Below is a small trained network, with its code and all its weights. Each question gives an input and a class and asks what happens when units are switched off, that is, made to give their printed mean instead of their output.

import numpy as np


def w(rows, s, z=0):
    codes = np.array(rows[::2]) - 128.0
    scale = np.full(codes.shape[1], s)
    scale[-1] = z or s
    return codes * scale


def f(y):
    return np.maximum(y, 0)


def log_softmax(a):
    a = a - a.max(-1, keepdims=True)
    return a - np.log(np.exp(a).sum(-1, keepdims=True))


def net(x, mask):
    res = np.array(x, float).reshape(1, 7) / 4 @ E
    y = f(res @ A[0][:, :-1].T + A[0][:, -1])
    res = res + np.where(mask, y, B[0][:, -1]) @ B[0][:, :-1]
    return log_softmax(res[-1] @ U[:, :-1].T + U[:, -1])


A, B = {}, {}
E = w([
[104,122,133,138,128,127,122,142],'x0',
[185,71,243,156,34,77,179,187],'x1',
[194,105,109,161,100,242,71,221],'x2',
[94,196,169,6,100,95,62,183],'x3',
[142,91,144,99,162,132,140,125],'x4',
[110,130,106,139,130,118,142,155],'x5',
[142,167,101,138,121,120,148,138],'x6',
],0.011)
A[0] = w([
[172,112,186,130,91,26,125,153,137],'N1',
[145,105,81,134,176,172,56,151,200],'N2',
[103,89,173,161,58,51,197,65,249],'N3',
[38,146,85,152,176,79,105,30,253],'N4',
[148,67,103,209,155,183,152,132,160],'N5',
[110,149,122,8,99,101,92,183,218],'N6',
[194,101,165,125,51,163,153,191,138],'N7',
],0.012,0.0045)
B[0] = w([
[80,110,107,158,139,66,89,184,223],'N1',
[93,192,74,198,107,156,105,26,198],'N2',
[249,130,69,78,197,85,111,215,252],'N3',
[149,149,184,94,155,131,218,111,238],'N4',
[192,165,122,178,83,106,172,107,218],'N5',
[47,207,180,110,132,144,63,148,223],'N6',
[109,26,132,171,89,120,71,182,224],'N7',
],0.014,0.018)
U = w([
[159,134,150,134,194,168,223,94,250],'0',
[92,199,190,33,145,135,144,111,90],'1',
[127,159,53,186,86,148,115,41,204],'2',
[86,197,90,161,128,246,48,112,146],'3',
[186,96,53,112,162,118,132,155,92],'4',
[109,172,139,127,174,57,64,159,84],'5',
[165,93,139,232,101,128,112,149,1],'6',
[75,110,149,171,92,168,65,176,182],'7',
],0.012,0.0033)

Each question gives the input, the list of numbers given to net, and the class t.
The units are the neurons (one row each of A and B). Each row of codes is followed by its name. A weight is (code - 128) times the scale printed after its matrix; where a second scale follows, it is the last column's (A, B and U).
mask holds one flag per neuron, in row order. A switched-off neuron (its flag False) gives its mean, the last column of its row in B, instead of its output. The means were averaged over made-up inputs and are rounded, as every weight is.
A unit's drop is (log p(t) with every unit on - log p(t) with that unit switched off) / (log p(t) with every unit on - log p(t) with every unit switched off).
The circuit of an input: a set's keep is (log p(t) with only the set's units on - log p(t) with every unit switched off) / (log p(t) with every unit on - log p(t) with every unit switched off). Starting from all 7 units, units are removed one at a time, each time the one whose removal leaves the highest keep (on an exact tie, the one counted first), for as long as the keep stays at least 0.8.
circuit, biggest first: the units of the circuit, biggest drop first
k most important neurons: the k neurons with the biggest drops, biggest first
drop of u: that unit's drop, to one decimal
input [-6,6,4,1,-4,3,3], class 7: circuit, biggest first : (N5; N7)
input [-2,-7,-1,3,-1,1,5], class 1: circuit, biggest first : (N4)
input [2,0,-6,6,7,-3,-4], class 1: 2 most important neurons : (N7; N4)
input [1,6,-6,-2,-5,-1,0], class 4: 2 most important neurons : (N3; N6)
input [7,1,-5,-3,-8,-5,8], class 4: 2 most important neurons : (N3; N6)
input [1,5,1,7,1,1,4], class 7: 2 most important neurons : (N7; N3)
input [4,-4,1,1,-6,2,4], class 3: 3 most important neurons : (N5; N3; N2)
input [-8,1,1,6,4,8,6], class 7: 2 most important neurons : (N3; N4)
input [-7,0,-2,2,-5,-8,3], class 1: circuit, biggest first : (N7; N1)
input [-8,3,-6,0,1,1,7], class 4: 2 most important neurons : (N3; N6)
input [-5,1,4,8,2,-5,-4], class 7: 2 most important neurons : (N7; N3)
input [6,-8,0,3,2,-3,-8], class 1: 2 most important neurons : (N4; N7)
input [-5,-5,1,-3,-4,1,5], class 2: 2 most important neurons : (N2; N3)
input [6,-3,-1,-6,-3,-8,4], class 0: circuit, biggest first : (N4)
input [-7,-5,-2,-7,3,-6,-6], class 0: drop of N4 : 0.9
input [-4,-5,5,8,-2,-4,8], class 3: drop of N5 : 0.0
input [7,-1,-1,-1,4,-5,-6], class 0: drop of N7 : 0.1
input [7,5,-1,-3,7,3,6], class 4: 2 most important neurons : (N3; N6)
